(in the rows, 128 means zero)
Each row is followed by its class; each block has classes of its own.
[121 162 106 145 127 139 144 108 125 131 132 136 120 112 113 159 155 124
 151 141 126 148 125 134 110 131 111 111 145 173 109 136 120 134 143  94]  popi
[105  83 140 156 143 129 145 222 103 106 137 125 122 152 154 131  91 182
 103 132 129 110  71 131 137 126 131 128 139 188 141 153 117  99 151 123]  rutis
[163 139 132 140 133 128 127  73 108 146 132 127 155 140 109 154 139 134
  91 138 145 124 116  94  94 143 113 101 160 165 124 126 136 143 157 160]  popi
[121 151 124 165 122 134 157 105 115 133 133 142 130 128 137 167 158 135
 140 154 130 136 117 134 107 120 115 111 156 186 107 157 113 130 154  87]  popi
[132 116 168 132 120 121 114 151 103 133 144 142 128 142 138 142 119 139
 113 151 128  92 111 118 136 115 137 123 149 150 132 155 121 111 132 137]  rutis
[129 139 112  81 156 130 109 115 125 120 144 113 127 120 111 141 131 122
 138 100 138 166 145 117 143 129 121 129  87  98 129  66 156 133 104 126]  vad
[124 157 114 143 130 137 143 122 115 156 126 138 130 112 155 145 152 140
 131 151 117 134 119  88 124 108 126 120 151 165 130 149 125 129 150 101]  rutis
[131 106 158 156 132  95 127  89  90 143 118 118 141 140 142 148 147 155
  94 138 152 126 130 103 109 128  98 119 140 185  86 131 148 140 141 127]  regev
[118 133 135 131 116 142 143 130 113 149 126 144 127 121 146 140 141 172
 146 151 106 125 133 112 128 108 132 103 138 157 120 166 126 130 145 104]  ref
[122 110 185 151 111 113 129 143 110 144 152 149 127 141 154 159 120 151
 104 151 125  76 111 118 127 110 145 121 147 155 126 157 119 101 140 129]  rutis
[150 146 115 103 132 131 138 172 182 111 128 129 113 135 135 141  98 135
 143 139 131 126 174 105 127 151 151 156 106  98 159  94 159 115 158 138]  lerap
[122 135 119 137 121 126 133 123 115 146 122 150 123 118 138 143 158 150
 141 150 102 133 134 115 137 113 130 107 138 164 105 163 123 119 140  83]  regev
[106  89 161 108 137 134 138 184 118  95 130 126 100 150 141 111 102 187
 105 130 115 135  94 147 125 150 141 108 137 157 150 148 120 131 154 130]  ref
[159 157 218 182 139  97 148  86 118 141 167 104 149 128 157 149 118 174
 125  83  80 100 179  60 118  64 125  96  48 128  90 141 128 119 124 113]  vad
[122 135 115 139 138 135 135 116 126 135 107 155 125 111 119 141 151 126
 140 143 125 145 131 129 134 123 117 119 141 170 115 175 126 131 144 102]  lerap
[ 75 138 130 157 123 147 126 114  99 113  94 113 150 112 124 123 141 114
 144 148 214 145  92 119 123 116  69 149 130 187 131 115 142 150 112 155]  rutis
[139 134 120 101 134 130 146 113 157 134 121 129 129 140 146 156 126 114
 135 129 116 148 173 124 140 104 156 119  83  80 171  64 150 111 112 114]  kivi
[114 101 135 129 145 132 139 173 116 113 127 133 130 153 144 129 126 137
 104 108  93 133 100 145 130 128 156 129 138 168 136 164 109 117 133 124]  rutis
[101 138 118 122 125 111 117 151 176  92 155 123 105 111 111 151 119 129
 139 103 140 116 174 123 126 143 154 164  68  98 132  45 175 139 125 123]  regev
[ 94  96 106 155 128 116 113 147 109 140 112 151 130 143 108 106 130 152
 124 105 106 131 131 162 175 105 137 128  96 159 139 161 112 116 110 160]  lerap
[137 122 166 127 123 131 132 129 120 145 149 145 116 134 151 157 125 137
 104 150 134 102 106 118 112 123 135 109 161 153 129 149 120 114 153 133]  rutis
[  9 171 168 239 100 134 148  67  98  66 130 116 145 107 138 153 172  93
 142 116 209  98 132 157  89 104 122 179  39 136  89  93 119 141  93 115]  nud
[ 81 137 197 215 132 130 165 139 181  81 164 129  94 154 114 177  82 135
 129 129 148 105 113 141  77 148 132 143 104 135 138 136 110  69 137 134]  vad
[ 77  53 176 102 144 103 136 186 104  76 140 150 128 169 155 148 122 177
 116 100 112 154  81 157 160 132 153 131 122 156 152 137 133 101 102  85]  vad
[121 106 180 153 123 105 125 132 120 128 150 162 129 147 145 171 117 160
 118 141 117  88 115 137 143 121 140 127 135 161 118 164 112  96 143 125]  vad
[116 149 117 145 123 132 135 114 124 152 110 165 128 114 137 146 158 145
 144 156 112 141 125 119 142 118 126 116 149 173 131 180 118 113 148  96]  lerap
[108  94 125 122 148 121 140 182 122 112 110 150 122 157 152 133 126 170
 106 123 123 152  92 141 140 154 144 126 137 166 148 154 122 104 154 114]  lerap
[112 151 136 185 137 125 147 102 105 131 138 143 134 114 143 144 144 140
 132 137 122 136 135  93 109  93 112 113 119 167 104 153 109 130 133 104]  nud
[ 55 144 240 213 126  92 129  79 158 112 170  90  90  80  58 172 115 101
 124 152 162 115 170 100 108 110  86  64 111 134  92 127 135 121 117  83]  popi
[108 149 118 160 127 127 156 112 137 132 139 158 126 108 149 160 144 139
 141 142 122 139 135 108 104 105 118 127 129 165 112 139 111 127 141  96]  nud
[118  96 165 181 114 112 160 140 101 145 134 134 152 167 179 119 113 229
 110 129 115 113 107  90 136  93 161 104 102 142 177 136 135 102 133 143]  ref
[ 32  99 252 212 107  99 143 101  97  70 131 111 163 127 119 142 125 172
 125 102 127  79 137 119 169  84 141  84  25 133 111 188 114  85  94  80]  vad
[122 147 116 149 125 145 143 112 102 142 119 151 126 130 138 159 154 135
 140 160 112 129 121 124 118 118 114 115 148 162 127 156 117 121 144 108]  kivi
[ 99  59 165 121 142 113 133 177  99  93 122 129 133 162 132 144 126 163
  81 113  90 119 103 141 139 138 166 104 144 165 114 188 128 101 138  77]  regev
[114 150 125 156 140 148 147 125 128 134 137 141 115 113 133 156 142 151
 150 143 132 144 121 118 106 118 124 113 133 159 118 138 134 134 143  98]  ref
[127 125 131  99 141 127 160 176 156  95 113  75 117 117 138 121  94 131
 127 127 143 136 147 115 113 146 119 141  97 104 113  88 144 120 132  90]  rutis
[115 137 115 141 135 148 137 139 136 132 106 154 125 114 121 139 142 128
 142 157 120 142 123 133 137 132 119 123 138 175 119 170 117 121 148 103]  lerap
[127 147 129 163 139 105 146  65 148 150 128 157 149 143 150 158 146 132
  97 117 144 154 139  74  79 134 123 132 118 146 130  92 121 133 136 165]  nud
[165 137 154 160 123 107 153  94 139 157 157 140 130 146 152 183 123 159
 109 137 139 118 136  96  80 122 115 116 160 183 131 110 145 135 170 151]  popi
[177 151  88  64 139 144 121 155 161 126 116 115 141 119 111  84 124 121
 148 113 108 150 154 109 127 154 124 162 114  73 118 112 143 154 127 147]  lerap
[111 151 132 132 123 158 135 121 116 150 122 141 106 104 124 139 143 145
 146 169 121 137 117 123 119 115 119  99 144 155 116 148 119 128 132  94]  ref
[109 104 167 163 118 131 132 140 114 124 141 164 121 141 132 176 119 147
 114 156 128  81 103 146 127 120 135 109 146 158 137 161 117 101 148 126]  kivi
[115 158 119 162 123 140 149 103 114 140 142 144 121 114 133 179 164 125
 151 158 136 142 117 143 109 113 110 112 160 192 107 141 121 133 147  79]  popi
[ 81 127 134 198 137 118 128  95  88 140 141 138 127 125 119 138 147 112
 104 123 125 125 122 138 121  86 141 128  97 144 107 114 105 116  85 118]  nud
[105 143  97 115 126 115 116 103 106 114 118 143 140 124 129 134 145 150
 140 111 132 131 130 119 162 131 152 149  88 114 160  95 149 122 114 128]  vad
[123 145 129 174 121 141 147 108 100 153 125 146 141 132 143 158 148 147
 135 156  99 113 126 112 125  98 121 106 137 161 128 172 112 112 145 110]  kivi
[151 117 185  61 163 124 111 110  96  56  88 145 107 124 109  96 133  89
 115  95 120 124 121 120 149 123 151 116  92 100 109 150 125 169  92  97]  vad
[ 60 101 158 179 112 117 143 148 120 170 151 161 125 152 178 201 138 164
 118 136 120 113 119 138 139  84 145 123 140 175 159 119 131  93 137 126]  kivi
[124 154 138 143 118 135 142 117 123 121 136 139 132 117 124 152 150 133
 150 145 129 129 123 126 122 124 118 103 141 158 110 155 115 132 146  93]  popi
[102 139 176 183 120 127 140  93 111 154 115 132 137 118 192 128 169  87
 160 146 186 129 148 147 146  74 131 163 108 149 117  99 154 163 110 150]  lerap
[125 141 158 161 137 116 121 106  96 116 121 142 127 159 138 149 127 143
  98 137 137 103 108 104 110 163 135 147 136 169 131 137 124 120 152 170]  vad
[114 112 160 161 133 113 129 130 112 116 154 153 132 135 129 164 119 139
 114 138 137 112 120 123 115 107 128 120 130 150 113 143 113 105 121 114]  nud
[117 117 189 152 121 107 120 112 108 141 152 153 125 132 146 167 126 160
 120 146 125  97 111 130 144 118 130 114 130 159 118 145 117  99 132 124]  vad
[105 139 135 118 132  95 127 156 156  78 132 135 118 149 127 141  95 141
 138 104 137 132 175 103 124 133 138 141  92 104 148 123 124 107 132 140]  nud
[116 120 151 138 141 134 124 169  99  90 134 110 116 164 113 123 112 125
 100 130 121 122 100 158 133 139 154 113 133 139 139 139 105 109 132 123]  popi
[111 104 182 154 121 117 124 109 102 147 156 160 131 140 155 180 137 153
 113 157 133 100 101 142 140 112 130 120 149 175 119 148 119 105 139 124]  vad
[138 155 100  62 130 123 135 149 221 149 127 146 106  99 137 149 122 121
 168 112 119 169 185 123 137 139 139 145  99  86 148  55 158 123 130 118]  lerap
[132 125 175 144 119 119 128 128 113 130 158 151 125 139 136 173 137 141
 117 144 137 100 103 148 120 125 130 100 161 164 107 157 109 116 154 111]  popi
[152 163  71  49 118 159 110 147 173 131 127 139  93 133 117 148 118  73
 137 165 114 125 175 151 120 156 153 176 157 119 157  92 136 138 152 167]  rutis
[ 98 106 124 115 147 128 136 144 142 103 111 133 113 134 104 126 122 113
 118  93 108 142 128 146 128 133 139 130 107 112 143 116 130 136 108 131]  kivi
[125 136 146 211 138 123 157  94 120 146 138 146 128 156 151 195 131 137
  99 156 151 113 122  99  76 118 110 136 149 184 140 116 140 124 160 149]  kivi
[ 94 109 143 189 148 125 161 129 127 121 131 153 127 118 171 152 151 152
 132 112 145 155  89 170 130 117 136 131 112 209 137 119 137 130 141 109]  lerap
[119  96 182 149 120 126 122 148 109 135 153 166 111 141 138 166 115 173
 116 157 137  88  95 144 129 119 148 100 144 161 130 148 126 105 140 126]  ref
[125 203 197 167 127 162 121  66 133 128 140 143  76  94 114 145 124  80
 118 132 182  80 108  91  72 121 136 110  91  77 148  47 138 136 115 171]  kivi
[130 148 177 156 150 104 116  70  96 161 139 130 133 121 144 176 133 154
  98 116 151 124 100  95 115 136 113 101 142 173 114 118 136 103 146 141]  vad
[130 164 110 118 124 105 133 137 163 110 143 128 119 123 115 133 124 143
 148 113 131 142 145 102 121 140 133 140 104  96 151  72 143 136 125 115]  popi

Next block, with new classes.
[115 146 135  75 131  97 136 129 108 144 133 135 154  70  88 141 152 166
 135  97 159 140 112 136  66 158 126 132  91 111 118 129 136 133 103 123]  difub
[106 172 151  68  89  99 161 100 208 177 153 141 154 139 142 166 125 100
 159 107 168 120 116  54 105  53 129 133 111  90 152 123 115 192 199  72]  Mek
[144 138 130 117 156 145 142 166  99 114 177 200 109 149  83 146 136 143
 118 169  94 126 122 200 175  67 140 135 165 127 153 131  86 164  19 148]  pater
[ 43 102 149  40 102 128 125 130 101 124 154 200 139  88 123 116 135 160
 108 123 139 143 144 148 105 132 173 115  94  66 133 138  65 139 122  88]  difub
[ 88 142 156 115  71 116 165 104 105  99 172 136 121 126 144 134 132 111
 135 168 153 165 110  89 101 166  53 146  94  84 167 145  93 150 182  94]  bog
[ 77 104 146 116  83 119 119 126  99  68 127 189 122 126 124 114 123 142
 122 126 149 139 150 127 109 167 125 108  77 100  81 145 125  61 133 127]  bufiv
[144 124 140 125 160 111 192  82 102 125 145 108 127  78 144 127 105 112
  97 110 138 137  87  91 126 142 114 156  91  94 104 103 139 220 119  61]  Bizo
[101  72 123 131 140 137 176 155 111 131 198 164 180 114 142 103 104 100
 141  84 104 169 152 130 124 106 169 168 137 144  70 100 174 192 210  66]  baso
[166  91 109 114 217 134 163 156 131 146 137 107 166  65 117 136 118 162
 121 168 101  95  78 174 172  78 148 131 141 114 115 133 114 139  94 174]  pater
[101 143 104 158 140 105 174 152  90 136 124 136 142  63 118 101 136 144
 133 161  91 109 126 201 154 120 164 135 184 152 137 149 137 130 183 223]  Mek
[195 130 165  79 207 158 162 123 135 140 130 146 173  56 113 133  96 144
 113  91 126  62 171  83  95 130 119 160  54 144 138 133 157  91 155 165]  difub
[130  89 105 172 161 110  93 135 119  73 148  94 104 122 126 152  82 164
 103 142  88 122 111 174 173 123 111 123 129 162 100 168  86 142  81 176]  bufiv
[173 152 134 168 130  97 160 130  89 135 142 148  79  63 101 148  81 174
 135 195 105  81 147 182 160 155 161 165 170 142 150 116 124 189  84 180]  vege
[ 99 147 168 119 128 102 118 117 126 171 188  98  85 102 159 163 117 162
 137 172 165  91 121  86 166 102  74 137  90 126 192  86 117 142  91 113]  Ras
[133 166 132 145 133  94 186 103 114 102 139 192 120  71 130 124 160 164
 149 181  99 101 141 129 122 165 119 159 164 165 140 135 163 116 110 191]  bog
[ 89 114 158  90 125  85 119 118 152 174 136 142 119 138 151 140  60 132
 159 131 184  89 117  70 180  77 146  73 111  22 133  64 129 129 172  52]  Mek
[180 120 132 137 181 191 193 108  96 145 123  92 144  68 133  76 135  82
 113 177  95  85 100 109 142  84 143 150 119  73 132 128 174 143 137 172]  Ras
[ 90 139 162  91  13 124 158 141 107  47 127  99 126  48 135  99 123 130
 158 101 170 180  89 154  70 155 161 165  55  93 108 128  85 166 124 172]  vege
[139 146 109 137 133  98 150 110 109 183 126 124 149  84  89 123 120 135
 113 115  83 119 115 168 109  94 180 126 159 165 158 171 132 149 141 154]  baso
[149 155 134  88 184 122 170 116  97 188 108 126 203  94 128  99 181 113
 147 142 175 112 123  67  91  85 104 129  79 154 153 132 201  96 177 134]  gado
[105 142 154 119 116  96 129 113  96 110 114 149 102  96 155 127 125 143
 119 161 137 140 108 120 141 170  55 132 134  80 163 110 144 115  70  92]  difub
[134 174 129 171 101 118 155 131 135 116 145 151 105  98 115 119  64 181
 127 138  94 154 122 181 117 141  78 124 151 165 137 147  87 123 118 173]  baso
[155 205 147 146 103  85 126 178  73 110 128 173  97  91 116 123  67 161
 140 131  92 117 150 163 170 112 129 122 125 153 138 122 108 126  68 139]  deka
[103 150 139 121 138 109 139 104  97 135 130 185 127  78 127 121 132 127
 120 145 116 185  94 164 119 113 115 110 147 124 145 130  98  93  56 145]  bog
[178 152 159 113 229 117 151 154 130 204 183 108 173  96 118 143  89 134
 101 117  92  82  89 137 184  54 137 138  61 171 125 141 102  72  91  98]  Mek
[ 90 124 142 105 123  87 176  81 125 183 146 119 134  79 147 113 122 135
 146 182 130 124  40  66 118  93  99 101 161  85 168 134 131 148 169 117]  Ras
[ 94 102 164  97 102  84 103 109 132 136 143  96 143 183 122 150 166 170
 176 166 152 118  65  25 102 143  73 103  95 151 199 176 156  90  91 138]  gado
[102 147 129  97  95 143 184 151 104  96 187 233 113 129 110 112 106 142
 135 137 144 143 137 159  98  96 153 145 147 161  98 144  62 147 123 162]  gado
[ 85 129 154  81 116  79 154  97 138 130 145 172 153  77 169 141 174 132
 154 146 158 143  95  74 139 108  76 144  83  67 154  83 143 170 133  91]  Mek
[ 97  95 131  68  99 102 145 120 149 123 111  64 128  67 142 105 152 175
 121 121 174 120  99 134 125 202 122 128 122  99 182 101 120 129 178 130]  bog
[153 140 119  94 176 124 169 156 111 118 161 131 152  97 114 102 179 127
 160 154 168  21 127 129 189  94 131 158  97  93 105  87 167  96 137 182]  bog
[ 76 172 166 117 122 136  79 124 113 154 113 129 129  92 131  95 105 186
 138 124 140 146 118 114 141 100  81  63 110  95 188 130 121  55 105 146]  Ras
[176  83 109 122 213 108 153 123 161  87 117 128 131 121 116 141 132 161
 141 155 152  67 117 110 131 129 118 126  84 150  58 112 150 168 116 206]  Bizo
[180 136 117 139 229 124 113 149  87 135 109  86 144  78 149 146 149 122
 108 183 127  97 123 162 219  63 108 137  72  97 150 107 133 134  63 119]  pater
[111 126 108 159 147 137 151 156  97 170 168  44 150 122 174 110 148 111
 113 152 116 162  93 131 195 137 109 173 150 160 136 138 124 133 151  49]  gado
[145 189 119 110 166 166 158 141 118 146 176  98 189 113  96 127 167 120
 156 108 129 133 110 115 146  48 140 143  87  67 110 124 123 181 125  87]  pater
[157  78 121 130 233 134 113 137 150 112 130  83 152 131 140 156 128 162
 122 161 136 112 152 120 135 125 114 116  87 152 124 113 143 161 141 147]  pater
[ 78 147 166 131 101 138 130 104 178 171 150 125  93 107 144 173  59 205
 141 162 156 127 138  94 152 150  76 101 105  84 154 113  49 137 116 135]  Bizo
[168 176 115 117 131 123 150 153 120 157  56 176 137  75 116  96 156 137
 107 150  99 131 164 181 127 161 134 126 162 135 125 123 158 105 101 153]  deka
[108 166 141 133 186  79 179 114  79 192 171  98 173  46 139 118  87 130
 146 111 151 133  69 121 121  87 125 126 132 110  94  91 186 117 105  85]  bog
[114 186 127 139 122 120 139 129 122 149 143  94 152  96 149 163 143  86
 139  88 156 176 136 128 127  78 148 160 134 105 117 106 163 185 108  57]  pater
[100 105 148  95 117 114 124 140 158 136 152 133 115 141 140 175 122 167
 151 178 178 124 127 112 155 121  75 116 129  71 175  88 112 165 116 109]  pater
[107 152 154  84 140 129 150 107 164 246 152 118 176 127 126 144 164 174
 141 173 153 115  88  55 119 133  63 116 113 136 185 163 117  45 132  97]  gado
[109 160 145 121 145 139 169 125 150 129 155 122 141 145 126 104 116 131
 173 124 143  78 117  72 159  74 170 104  90 127  77 112 110 114 155 151]  Bizo
[130 178 113 150 107 149 179 110  94 149 142 129 145 107 115 139 184  81
 118 129 146 159 137 133  60 141 112 192 154 160 126 170 173 150 115 164]  gado
[ 63  94 136 132  94 101 130  90 175 154 172 168 105 133 176 172 110 115
 119 138 143 144 107  89 168 149 100 132 163  85  76 112  94  78 113  55]  bufiv
[178 178  88 183 252 146 156 111 113 144 167  66 133 143  98 152 132  95
 121 145 160  70 144 144 126  85 127 131 127 114  61  99 146 170 127 163]  pater
[184 150 135 120 197 121 160 124 110 137 152 112 165  37  94 118 103 199
 125 134 110  58 140 138 128 144 141 161  85 147 129 141 129 172 152 176]  vege
[100 210 138 131  74  90 158 150  39 159 143 187 142  60  95 117 145 140
 105 151  63 145 101 180 131 131  83 148 172 130 188 199 103 125  82 159]  deka
[106 118 114 144 159 106 121 122 119  98 128 135 161  87 126  98 142 177
 144 117 118 155  92 158 110 133  96 110  97 118  71 115 158 109  70 163]  baso
[163 128 114 106 149 133 185 107 110 137 114 122 114 128 142  91 171  89
 137 173 163 101 126  84 144 128 164 133 106 142 139  95 115 121 191 117]  gado
[103 115 150 118 145 117 157 150  99 110 111 180 121  41 172 111  76 159
 120 164  75 160 128 190 139  92 143 139 177 179 162 123 125 150  59 176]  difub
[197 133 121 111 187 175 168 164 110 118  91  57 135  92 124  65 146 122
 120 181 120  98 121 167 142 128 129 116  53 118 110  80 104 137 107 204]  deka
[112  87 156  95 118 175 142 146 189 110 114 127 156 118 132 137 101 162
 107 124 156 146 133 124  85 163  70 126  65 123 102 171  92 103 152 185]  Bizo
[137 193 159 131 173 102 144 134 109 173 143  60 164  75 183 119  78 121
 131 104 119 132 123  84 138  83 117 133  66 136 102  88 166 162  89  46]  deka
[ 95 134 123 136 103 137 122 116 143  77  85 130 141  95 141  84 159 173
 124 125 109 163 155 168  83 166 111 119 106 156 138 143 144 119 124 195]  baso
[123 187 143 149  97 108  86 124 119 122 101 113 115  90 132 119  89 164
 143  95 141 178 158 135 148 162 130 119 130 106 148 101 128 161 128  71]  vege
[100 120 147 112 127 165 156 139  73 161 104  57 155  86 170  70 172  65
  93 137 143 145 153 122 128 182 109 141  79  89 153  89 150 106 193 112]  deka
[149 175 142 123 103 112 136 162 120 176 110 152 145  40 110 120 111 162
 147  87 120 135 166 176 144 107 172 137  96 185 158 111 131  65 133 154]  baso
[180 131 115 139 206 147 113 142 131 113  92 111 153 128 133 112 136  56
 133 116 146 123 129 144 152  59 107 122 125 149 117 114 166  67 115 205]  bog
[129  66 121 169 118 116 144 108  79  94 128 110 137  94 126 125 149 100
 123 125 113 159 139 133  79 202 162 161  80 119  79 132 187 139 145 133]  baso
[ 73  90 121 144 143 140 103 111 140  76 154 105 116 168 193 114 117  83
 123 134 148 130 104 102 211  68  37 122 155  74 118  90 128 151 117 122]  bufiv
[133 143 145 132 200 143 125 154  76 138 183   4 170 122 173  91 110  52
 117  64 114 123 106  87 187  58 132 152  58 125 105  75 154 182 109  56]  deka
[130 166 128  99 166 146 136 163 130 208 145  59 182 102 133 102 153 146
 154 110 162 129  89 115 168  77 151 124  83 138 109 107 129  64  98  80]  gado
[ 97 147 137 104 111  75 148 121 132  84 123 130 119 101 141 112 143 178
 126 138 164 143  95 142 107 179  77 116  87 100 125 102 124 156 136 111]  Mek
[ 92 154 158 101 118  46 181 111 148 209 159 166 130  82 149 152 100 184
 143 181 147 158  72 106 135 148  88 102 117 109 146  95  89 125 162  29]  Mek
[159 150 123 113 154 123 133 156 111 195 121 120 147  77 117 139 190 118
 113 136 128  90 149 146 164 159 121 164 116 107 119  95 166  96  70 128]  deka
[ 74 172 155  85 128 110 152 140  70 159 164  69 180  48 115  90 130 167
 155 112 191 170 103 152  78 108 139 122  39 119 133  84 114 197 151 109]  vege
[138 142 136 126 147  96 137 125  77  99 138 158  84 105 118 132  73 146
  85 149 128  90 139 194 140  67 129 124 124 166 150 129 124 176  39 162]  bufiv
[142 148 159  98 128 135 149 159 129 168 152 169 137  63 137 177  94 137
  93 138 112 144 147 167 127 113  73 187 127 154 173 156 103 136  80 120]  difub
[ 79 125 146  94  89 109 167  99 143 166 179 154 135 107 135 144 133 144
 152 162 136 115  74  82 163  90  71 132 149  72 159 119 107 141 119 111]  bufiv
[ 94  85 112 124 114 107 108 118 138 150 141 172 118  72 163 174 113 129
 113 158 131 134 123 138 220 106  91 143 152  54 119 117  86 125 112  96]  bufiv
[122 105 136  93 128  86 122 143 138  54 156 157  90 130 119 102 122 201
 145 130 161 104  90 115 129 158 107  99  97 124  91  95 120 128 110 129]  Ras
[203  98 120  85 235 150 144 167 144 180 145 155 165  85  79 142 107 164
 120 120 120  84  96 161 195  79 169 116 120  78  90  99 108  85  71 113]  pater
[ 94 182 141 115  98  85 204  81 170 160 152 166 104  79 143 171 168 158
 154 168 184 109 132  98  84 174 114 147 158 126 129  85 120 120 148 143]  pater
